[-234 -416 -219 -299   68  305  -48  -72 -160   48 -228 -143 -149   82
  278  135  239  314   78  201 -186  471  159 -431   62  484  -41   58
 -184 -385 -389   65   15  -24  -91   53 -127  -41 -346] => sak
[-171 -194  -94 -171  336  -31  236 -171  -21 -232  360 -167  183  218
    3   83    2   34  220  -83  115  -75   81  -40  -49 -372  276  269
 -113  442  201  134  148  -89   22 -125   -8  749  160] => sak
[  66  352   34  152  237   45  245 -258  150   -3   24 -231  151  166
  -72   92 -163   15  -51  -86  192  -12  324 -251  131 -453  155   21
  -74  162   21  -34   -1   31   73  327   63  228  402] => podem
[  42  381 -398   30  265 -104  103  586  254  -78 -457 -105 -148 -299
   37 -100   36  274  322  -60   56 -209  460   39  120  179   82  123
    9  218  217  385  -15 -276  137  208  -11  -31  466] => mav
[-442  269 -273 -488 -101   52  104   86  151  158  215 -290  133 -165
  -73   36  130   32 -178 -101  639  -63  123  -46  149   77  191  -39
  -55  363  -19  261 -232 -153   41  209 -210   66  -30] => mav
[ 196 -188  385 -147   -3  393 -230  475   80  113  248  324 -133 -133
   94  135  436 -373  -28 -294  169  128 -134  316  529  427 -201   91
  398 -371 -269   62   32 -112  108 -145 -266 -620  278] => pilub
[ -20  108  -14 -130   51  -56   26  392  -36   54 -221   36 -123 -279
  117   47  109  217  208 -171  296 -160  207  101  218  213   15  153
  -96   -6   -8   44 -228 -271  127   33  -34 -184  184] => dogu
[-419  138 -436  -10  222  -11  208  553  213 -165 -150  -70 -206 -159
  143   72  155  244  259  423   38  -13  431  -28 -301  694  -92  100
 -270  192  279  359  -75 -131  117 -129  -53  -22  -68] => dogu
[ 213 -174   -4  147  128 -245   34  302  189 -214 -231  -18   38   13
   61  -16   54  202  564  -80 -191    5   25  292   68 -433  -86  393
  176   88  -59   96  201  -93  -49  -85  294  -89  166] => mav
[-222  165 -411 -165 -494  164   52  318  238   22   -5  290 -204  273
   85  135  119  208  -53  113  123  283  158  -14   70  726  297  153
  -58  106  -74  286  218  -62  109 -135  125 -664 -173] => mav
[ 260  319  167  110  -12   97 -276  369  433  -47 -285  247   66 -128
  -33 -157  310  -60  228   32  142 -210  307   38  661  -35  324  184
  396  133 -118  287  117 -199   77   61   63 -470  517] => pakef
[ -83  500   96 -167 -249  260 -232  150  290   82  158  219  179  134
 -125  -31  302 -282 -260   58  250  -55  -31 -168  581  308  229 -163
  295   58 -142  161  -25 -154  190  184 -295 -358  149] => pakef
[  21   27  341   34  341  143  -83 -511 -227 -201  323 -221  266   53
  -24 -116  108 -379   39 -160   89  -92  -38 -325  341 -541  -12  -78
  -40  236 -152  -43   41   33 -165  238   -4  416  115] => sak
[  45 -142  152  -21   57 -163  -92 -242 -305 -218  118  368 -288  -89
   28  -88  -36 -384  285 -289 -129   38 -487   90  193 -178 -185   34
   79  152 -167   97  209   65  -90   50  260  -57 -515] => Rifu
[ 279  406 -334   64   80  347 -306   50   -4   40  337  -65 -185  475
 -148  -90 -203 -530  364 -161  335 -342   82  207 -141  -56  -49 -596
  181  535  180  488  159  137  121  256 -451 -398  342] => mav
[ -98   62  347 -127  148  212 -150 -485 -196 -280  457  208  -28 -102
  167  -71  180 -261   15  175   44  -18 -226  172  127   76 -221 -171
  -36   72  182 -312  159  200 -102 -138 -130  149 -181] => pakef
[  -8  291 -115  248  203    4 -330  302  196  -88 -139   34   78   60
   98   15  363 -194   19  371  -19 -105  135   33 -210  555   53  -73
  164 -186  382  236  213  255  -72  -53 -156  -35  139] => sak
[-269  214 -421 -187  -59   80  187 -204 -131   74  182  163 -222  241
  160  142  -30  309  254  266  158  307   74   -3   36  248   58 -250
  -48  323  163    6   59    3  146   41 -165  -95 -194] => Rifu
[  50  138  -20  168    9  -26   -4  170  -68  -59  -82    0  130 -364
  -96  -53    6 -138 -348   47 -241 -324 -310  275   20  156 -224  -83
  -22 -222  263 -365  -44  133  179 -147 -124  102  -71] => dilel
[ -18  255  339   41   31  196 -220 -113 -176  -87  166  423  200 -213
  -61 -138  265 -199   36   -5  -33  -39 -400  109  470  188  -27 -313
  453    3  288 -111   53   50  127 -294 -378  -34  157] => Rifu
[  38  265 -429  -77 -127  296  -54  194  209  283  -67 -108 -296  297
 -193 -175 -189 -241  -50   59  327 -229  390   51  -58  364  168 -157
  -37  128   11  478   19 -167  133  174 -282 -199  117] => pilub
[  18  -78  283  104  112   10  -59 -173  -36  -46  104  198  -45  245
  -22   -4  -47 -503   69  459 -343  187 -531 -107 -145  -60 -431 -111
  281 -360   15   78 -153  175 -101  -98 -113   75 -433] => dogu
[-316  170 -226 -553 -209  353  236 -180  125   92   -1 -181 -124  -50
   11  -83 -164   89 -126   72  251  286  381 -480  418  182   68  -47
 -321  225 -569  217 -286 -451  111  393 -114  -50  -16] => pilub
[ 313   57  404   75  747   74 -222 -294 -185  -80  232 -263  150  -32
    5  -71   64 -494  381 -352  148 -366   32  -39  243 -689 -197 -282
  117  229  -20   61  -47   18  110  442 -212  366  405] => podem
[ 364  -20  205  -31  108  214 -207 -220  -59  147  277   98   18  311
 -191 -167  -91 -757  -42 -178    6 -314 -223   32  296 -467  -14 -415
  420   19  -30  115   90    1   53  194 -336 -107   62] => pakef
[ 142  212 -112  179 -269  284 -122  311  -12   25   83  -25  -36 -151
 -180  -75   78 -470  -80  224  -72 -209   33  154   95  434 -123   -6
   71 -192   35  146   67  -57  105 -241 -253 -155    7] => podem
[-124   21  -49   61  514 -172 -104  194  -51 -243   53 -170   47 -237
  105  -32  413  -91  155  -74  143  -87  120  107  201  -19   70  169
   35  111  164   87  186  129 -122    2  -13  303   76] => Rifu
[  33  357 -208  129   95 -128 -125 -107  119  295 -239  375 -219   -2
   -2 -196  -67  -63  177 -284   45 -147 -110  503 -182  146 -200 -349
  413  -63  259  356   61  146   51  116  -12 -450  120] => dilel
[  29 -114 -272  350  573 -119   -6  319 -131 -221 -150 -519   47 -470
  237   40  128  156   87 -114  110 -116  521   22 -344   44  -77  339
 -322   83  204   83  207  112 -341  131   83  340  416] => sak
[ -71  372  -47  295  438 -106   41  310   14 -227  231 -160  227  116
   74  101  281 -177   67   78  345 -266  147    2  113  -24    4   -8
 -131  402  312   41  -85   30   34   62  -18  241  495] => mav
[ -21 -166 -233   39  162 -185  -29 -211 -165 -256   94 -113 -133 -132
   79    8 -205   22   95  155 -220  143 -158  155 -335   29 -131   14
 -161  -54   57   52   20  217 -112 -120   19  176 -291] => podem
[-100  -16  117 -269  -64  172   77  286  220  -14 -505  -66   -8 -233
  183  159  406  234  -14  368 -158  313  229 -210  395  378  -76  552
  -35 -383 -230   -6  -96 -256  116   -8   18  237    4] => sak
[-385  234 -165 -328  -19  177 -261 -252  -68   95  305  277 -101  275
  278   41  303   49  107  653  227  294  -60  192 -199  884 -153 -426
  140  227  288  101 -138  154  218  -93 -441   15 -231] => pakef
[-119    3   69 -303  209  183  -66 -147 -194  -68  353 -184  268  217
  153    6  180 -230  131  100  265  142  -36 -104  267   69  -22  -79
   11  264  -49   35   -1 -113   51  102 -230  392   36] => dilel
[ 294 -129  -48  106 -170   88 -413 -146 -328  226  350  101  -76  376
  -36  -81 -291 -355  353 -165   99  -40 -411  443  -55  177 -171 -339
  324  100 -325  101   18   67  213   40 -271 -495 -312] => dilel
[   8 -610   26  295  509   49  -57  146 -244   25  149 -366   75  256
  161  -73  107  -95  199  163   87  130  161 -146 -527 -149 -200  259
 -409   14   85   26  128  150 -277   14  219  203    5] => pakef
[ 172  233  -10  210  -37  219 -144  159 -134  -19  104  122  -90 -254
   -9  -84  -22 -190  -86   86 -150 -308 -163  380  -97  433 -391 -372
  -13 -101  371 -279  126   32  171  -95 -304 -163   67] => pilub
[-120  101  100   79  447 -115  152    1  100   11   36 -118   10   70
 -115 -126  120  -23  118  -78  101 -248  297 -210  351 -445  296 -162
 -110  158   42   46 -111  -75  159   85   77   56  160] => podem
[ 178   49 -245  267  134   69 -131 -240 -138   39   23 -180   -5  292
   41  -41 -149 -367   29  206 -180   34  -69  -79 -194 -191 -336 -260
  109  -90  -57  174   99  167 -268  281 -175  -79 -115] => dilel
[-376   34 -184 -186 -124  -80  348   25  -27 -282   76  -91 -140 -308
  157  278  -64  122 -168  198  -24  153  206 -189   70  543  -92  227
 -405 -156 -285  -42 -221 -288  -42  -38  -80  133 -313] => sak
[ -68 -132  132  -53  -98   85 -113   88 -107  -58  191  -21  168  396
   84  239  165 -224   71  401   -3  355 -110 -461   87  167   96  248
  -13  -56 -349  157 -184  -11   42  -92  -50  160 -118] => dogu
[ -49 -174  272  356  330 -156 -113  132 -171   14    5  -84  111   82
  180  142   83 -241   34  -83    3  149 -306 -181  -63   74 -184  268
   -3 -520 -265   63 -193   67 -194   -6   95   -8 -184] => podem
[-360 -595  110 -434  102 -217  132 -113  -26    4   48  -21  135  -20
  236   91  181  479  171 -194  413  300  275    5 -201  204  258  350
  -83  174  -99  -72  122  -72 -121  -47  238  264 -177] => sak
[ -96 -282  325 -246 -229  235 -223 -104 -197   85  522    4  317  471
   -9  267  165 -667 -147  191  132  317 -500 -114  284  119  -48   58
  216 -171 -513  120 -146  -72   97 -234 -463  129 -260] => dogu
[-385  708 -276  -70  -28  110   69  228  128  -61   22  160  -99 -234
   -8  -20  217  -81   -1  236  268  -47   57   39  324  425  -10 -137
  221  320  264  284  -15  -92  101   -7 -367   54   48] => pilub
[  11   49  362   49  152 -261 -184 -491 -119  -96  203  217   78 -374
  106 -103   43  164 -132  189 -133  -19 -240  368  -15   16 -249 -341
   90   -2  187 -491  -93  171   24   -2 -111   15  -35] => mav
[-254  -39  -58 -319  -79 -132   65  249   76  286 -342 -153  120 -349
   23   53  252  260  -49  -24  207   57  175 -283  303   13   99  176
   -2 -103 -323  195 -359 -419   24  166  -36  195  102] => pakef
[-134  262 -154   62  -90 -113  267   22   65   54 -255   69  -77   50
   20   61  -53  307 -116  325  -80   67  130  -12 -102  370  115   44
  -85 -242  300 -179 -162   36  148 -203   72  233   12] => sak
[ 117   26  251  132  295  180 -289 -899 -335  197  388  167   67  425
  -59 -213  -93 -320  160   16 -148 -126 -404  -52  115 -466  -81 -608
  211  189   50  -30  102  174  134  230 -251   22 -197] => mav
[  52    9  487  168  165 -145   16   -9  -56  -41  -60   72  116 -144
    7 -153   79 -421   22  100  -68  -13 -245   44   60 -287 -482  108
   14 -343  -71 -153 -332   38 -118  -25  191  -35    1] => dogu
[ -44  245 -361   16   32 -193  -23  115   97  -57 -143  -91  -86 -458
   36 -111  -51  -32  -42  120  -61 -250   -7  439 -150   62 -158 -115
  -17   44  285   72   51   73  -34  -24  -83  -79  -35] => mav
[-245   -9 -396  -88  483  160  162  255  109  -71   81 -197   66  849
  -54  178   91   24  440 -197  343   92  295 -376  152 -186  520   88
 -108  635  -49  612  240  -73  276   80  -95  358  334] => dogu
[-154 -195   42  -88   49  321    4  133 -307  113  467  -33  -15  399
   33  271  205 -570 -265  328   70  239 -404 -337   15  293 -253   12
 -184 -303  -95   -5 -154   26   30  -28 -340  225 -337] => pilub
[-211   20 -220 -231 -209  111  325  166  309  271 -187  136  -79   17
 -151   47  -91  181  -78 -107  136  -83  308 -123  -25   27  226 -135
   25  108   47  232 -127 -192  233  -67  -22 -208  211] => pilub
[  58  165  349   74  168   25  -95  140  -45  -62 -224  225   72 -180
  -80 -100  147  231  320  -26  -38 -301    1   72   76   66   -4 -171
   52   77  377 -181  -38  -41  302 -224  -87  186  347] => dogu
[-254    7  253  -52  277   21  140 -300 -121 -255  407 -374  345  246
 -148   63  195 -452 -212  248  357  133  169 -604  372 -182  307  334
 -147  161 -301  100 -238   16 -124   38  -44  874   35] => sak
[  21  170 -141  123  316  -58  -91  222  -13 -186  222 -272  277  237
 -123   -6  -40 -225  181  137  163 -171   78   91 -111   17   35 -227
  283  300  250  176 -182   78  190  -71 -538  343  303] => podem
[ -58 -610  -45 -357 -124  313   73  -83 -196  401  180   54  -88  263
  -81   96 -113  250   73 -464  149  308   -3  -25 -162    8  -22 -303
  111  -79 -229   18   14  -53  141  -25 -308 -341   17] => pilub
[  10 -110  446  -80  100  133   61  210   22   -5  149  138   88   60
  -12  285  309 -168   -4  -96   40  158   23 -317  319   84  -48  205
  159 -266 -239   36 -236 -149  182   13 -128   10  214] => pakef
[ 244 -168  146   64 -103  -25 -184  151 -196 -104  131  184  -76 -417
   50   83  106 -356  -89 -114 -269   77 -517  737 -192  246 -402   95
  367 -414  297 -174  303  341  -27 -472 -130   25 -103] => pakef
[-126  -65  -61 -119  166 -131  192  -50  147   21   26  -56   98   84
 -156   75   23  349   60  -21  306  -22  573 -447 -253 -264  519 -143
 -119  538  248  120   87   82   50  140  158  349  438] => pakef
[ 161  328  100  471    7 -286 -247 -269   -5 -189   -6    8  200  -82
 -134 -116  -53 -464 -189  -52  -96 -291 -327  317  -94   43 -142  -92
  377 -308   52 -138  190  385 -238   -1   12  133 -167] => sak
[ -20  692 -679  188  -99 -109  263  673  586 -142 -312  -36  199  118
 -221  -41  -14   25  151   61  -34  -29  401  279  229  395  169  323
  475   66  113  530 -130 -160  437  -24 -162 -283  489] => Rifu
[-172   41 -270 -160   22  162  280 -467  -49  -13  305 -134  -63  571
  -48  176 -223  106 -107  241  154  217  156 -397  -72 -156  262 -233
 -162  405   69   38   -5  103   78  151  -81  304 -131] => pakef
[   5  258  -18  114  -78   69  -34 -176 -345 -195  472   80  -63  252
  -94   12 -152 -803   20  219   -9   -1 -444  -54 -149   25 -480 -223
  -64   35    1  101 -220  147  -44   18 -216   92 -289] => podem
[-264  174  267  262  462 -202  199  166   17 -437  429  144  137  124
   53  198  160  -40  530  -95   22 -153 -186  112   64   65 -166  183
 -112  369  151    5  -83 -102  377  -85  152  151  -68] => sak
[-114  153 -442  -81  -48  139  -53  649  259 -136  -66    8   52 -173
   93  -47  374  114  246  437  139 -114  374  376   -9  522  131  195
  126  364  444  237  266  -87  108 -394 -221   86  322] => podem
[ -38  233 -161   15  -37  -74  -98 -362 -347 -218  707  -10  136  -94
   34   33  -74 -481 -320  116  115 -114 -247  305 -101  274 -301 -371
   44  215  188 -161   54  107 -102  117 -479   73 -198] => mav
[ -95 -136  176  -35   20 -100   78  -15   32  -31   25  538   -3  -19
   68  -41  200  131  324 -325  171   26 -156  354  119 -126  115   92
  315   78  280   47  292   29 -133 -363  188 -244  145] => sak
[ 213  399    8  337  335  -33 -282  234   22 -347   17  204   63 -570
   68 -234  384 -273  232    1  139 -362  140  681   94  135 -297 -117
  259  288  691  114  415  176 -126  -96 -113 -265  494] => pakef
[ -24  437 -379 -380 -117  315   42  360  159  227 -534   54 -229  129
  127 -139  126  200  486  515  141    9  324  -27   90  180  -72 -221
   96  394  418  332 -185 -210  290   21 -209   11  341] => mav
[  -2 -201  132 -249  -27    4  199  -53  275  149  -65  337 -113  389
 -112 -134 -200  133  253 -326  137  -58  108 -128  139 -451  304 -187
  135  205  -74  142  -52 -186  131   36  211 -417  135] => pilub
[  55  131  247   90 -315  205 -222   36 -227  112   79 -132    8  -52
  -32  221   25 -171 -279  267   -4   37 -255 -326  134  443 -336 -236
 -202 -394 -374 -303 -474  -78  110  160 -273 -214 -290] => Rifu
